Below is a small trained network, with its code and all its weights. Each question gives an input and a target symbol and asks what happens when units are switched off, that is, made to give their printed mean instead of their output.

import numpy as np


def w(rows, s, z=0):
    codes = np.array(rows[::2]) - 128.0
    scale = np.full(codes.shape[1], s)
    scale[-1] = z or s
    return codes * scale


def norm(h):
    return h / np.sqrt((h * h).mean(-1, keepdims=True) + 1e-5)


def f(y):
    return np.maximum(y, 0)


def softmax(a):
    e = np.exp(a - a.max(-1, keepdims=True))
    return e / e.sum(-1, keepdims=True)


def log_softmax(a):
    a = a - a.max(-1, keepdims=True)
    return a - np.log(np.exp(a).sum(-1, keepdims=True))


def net(x, mask):
    ids = ['αβγδζθμξπστφψω'.index(c) for c in x.split()]
    T = len(ids)
    res = E[ids] + P[:T]
    r = norm(res)
    for j in range(2):
        rows = slice(4 * j, 4 * j + 4)
        q, k, v = (r @ M[0][rows].T for M in (Q, K, V))
        z = softmax(np.where(np.tri(T) > 0, q @ k.T / 4**0.5, -1e9)) @ v
        o = O[0][rows]
        res = res + np.where(mask[j], z, o[:, -1]) @ o[:, :-1]
    y = f(norm(res) @ A[0][:, :-1].T + A[0][:, -1])
    res = res + np.where(mask[2:14], y, B[0][:, -1]) @ B[0][:, :-1]
    return log_softmax(norm(res)[-1] @ U[:, :-1].T + U[:, -1])


Q, K, V, O, A, B = {}, {}, {}, {}, {}, {}
E = w([
[89,147,205,104],'α',
[80,90,5,112],'β',
[142,136,173,55],'γ',
[102,136,153,180],'δ',
[90,115,130,183],'ζ',
[121,109,77,127],'θ',
[159,135,191,81],'μ',
[100,195,156,83],'ξ',
[101,143,160,110],'π',
[68,147,146,97],'σ',
[80,90,121,156],'τ',
[139,154,203,102],'φ',
[176,82,177,59],'ψ',
[84,193,91,123],'ω',
],0.02)
P = w([
[142,186,59,132],'0',
[98,230,124,121],'1',
[71,116,28,5],'2',
[106,189,135,130],'3',
[77,70,58,19],'4',
[114,162,138,136],'5',
[88,28,59,43],'6',
[128,138,144,138],'7',
[123,25,63,34],'8',
[135,116,163,136],'9',
[116,49,40,61],'10',
[130,126,150,136],'11',
],0.014)
Q[0] = w([
[133,51,92,86],'h1',
[132,104,58,76],'h1',
[177,134,125,179],'h1',
[68,52,121,64],'h1',
[120,75,103,146],'h2',
[181,102,143,136],'h2',
[133,174,150,155],'h2',
[1,68,164,60],'h2',
],0.016)
K[0] = w([
[172,127,170,158],'h1',
[106,90,168,158],'h1',
[191,146,50,136],'h1',
[130,70,173,137],'h1',
[116,85,111,147],'h2',
[216,79,122,161],'h2',
[110,193,114,112],'h2',
[65,107,255,148],'h2',
],0.017)
V[0] = w([
[184,254,127,120],'h1',
[87,176,55,115],'h1',
[69,176,180,221],'h1',
[108,88,120,118],'h1',
[77,71,150,35],'h2',
[41,94,100,182],'h2',
[127,195,201,188],'h2',
[71,170,27,7],'h2',
],0.0095)
O[0] = w([
[164,55,136,150,167],'h1',
[83,186,172,114,203],'h1',
[80,88,255,102,153],'h1',
[105,158,119,80,129],'h1',
[84,140,51,145,213],'h2',
[17,164,127,129,167],'h2',
[116,35,215,163,230],'h2',
[163,118,36,117,254],'h2',
],0.0069,0.0044)
A[0] = w([
[52,125,93,143,169],'n1',
[104,24,61,7,161],'n2',
[135,188,188,132,2],'n3',
[86,110,182,148,83],'n4',
[121,59,140,16,169],'n5',
[104,77,35,116,43],'n6',
[99,110,207,127,52],'n7',
[112,112,154,231,69],'n8',
[62,143,138,121,88],'n9',
[208,168,115,185,166],'n10',
[57,134,118,131,132],'n11',
[145,187,136,124,26],'n12',
],0.012,0.0069)
B[0] = w([
[189,106,148,175,201],'n1',
[176,18,73,213,249],'n2',
[192,25,115,106,135],'n3',
[198,90,18,133,156],'n4',
[74,255,96,221,217],'n5',
[232,209,112,66,165],'n6',
[149,93,87,84,153],'n7',
[64,141,153,183,140],'n8',
[112,94,115,71,163],'n9',
[44,127,249,146,143],'n10',
[159,62,65,131,181],'n11',
[159,111,115,90,129],'n12',
],0.0075,0.013)
U = w([
[135,211,103,180,123],'α',
[72,55,212,98,118],'β',
[6,133,87,86,137],'γ',
[141,124,57,130,39],'δ',
[122,152,115,54,239],'ζ',
[93,191,71,108,159],'θ',
[209,140,82,115,70],'μ',
[80,128,182,195,125],'ξ',
[185,84,195,130,176],'π',
[224,128,154,206,50],'σ',
[9,79,155,131,66],'τ',
[92,131,155,199,145],'φ',
[139,173,163,137,254],'ψ',
[179,60,115,55,96],'ω',
],0.016,0.0067)

Each question gives the input, a string of symbols that net reads in full, and the target symbol t.
The units are the heads (4 rows each of Q, K, V and O) and the neurons (one row each of A and B). Each row of codes is followed by its name. A weight is (code - 128) times the scale printed after its matrix; where a second scale follows, it is the last column's (O, A, B and U).
mask holds one flag per unit, heads first, then neurons. A switched-off unit (its flag False) gives its mean, the last column of its rows in O or B, instead of its output. The means were averaged over made-up inputs and are rounded, as every weight is.
A unit's drop is (log p(t) with every unit on - log p(t) with that unit switched off) / (log p(t) with every unit on - log p(t) with every unit switched off).
The circuit of an input: a set's keep is (log p(t) with only the set's units on - log p(t) with every unit switched off) / (log p(t) with every unit on - log p(t) with every unit switched off). Starting from the 12 units with the biggest drops (on a tie, the unit counted first), units are removed one at a time, each time the one whose removal leaves the highest keep (on an exact tie, the one counted first), for as long as the keep stays at least 0.8.
circuit, biggest first: the units of the circuit, biggest drop first
unit that matters most: the unit with the biggest drop
top k neurons: the k neurons with the biggest drops, biggest first
heads that matter: for each layer, one digit per head in row order, 1 if its drop is at least 0.15 and else 0, layers parted by /
input θ ψ γ τ σ σ, target γ: circuit, biggest first	(n2; n5)
input ω θ π δ γ δ ζ, target β: heads that matter	11
input σ σ σ ω θ θ ω ζ δ, target τ: heads that matter	11
input α π δ ξ τ ξ σ τ α, target γ: circuit, biggest first	(h2; h1)
input α β σ ζ γ, target τ: unit that matters most	n5
input π γ τ τ, target τ: top 3 neurons	(n5; n2; n6)
input π τ φ, target γ: circuit, biggest first	(h1; h2)
input σ σ ξ γ π φ, target π: heads that matter	01
input ξ ζ φ δ ζ δ ψ, target β: heads that matter	11
input ψ σ ω φ ξ π π τ π, target γ: circuit, biggest first	(h1; n5)
input τ δ π θ γ τ θ θ τ α ω ω, target θ: heads that matter	10
input τ μ σ σ θ σ σ α, target β: heads that matter	01
input τ θ φ τ μ, target γ: circuit, biggest first	(h1; h2)
input β ξ θ φ β σ σ γ, target α: circuit, biggest first	(n5)
input α θ δ β α ξ ψ τ α β ω μ, target ψ: circuit, biggest first	(n2; h1)
input φ α ψ σ, target γ: heads that matter	00
input ζ σ ζ ψ π τ ξ τ ω, target γ: heads that matter	11
input θ φ ω τ τ ω ζ ψ σ μ ψ ξ, target ζ: top 4 neurons	(n2; n1; n5; n3)
input δ σ δ γ, target α: heads that matter	01
input φ ω σ τ ξ θ ψ τ γ, target γ: circuit, biggest first	(h2; n5)
input ψ ζ β τ ξ ξ, target ζ: heads that matter	00
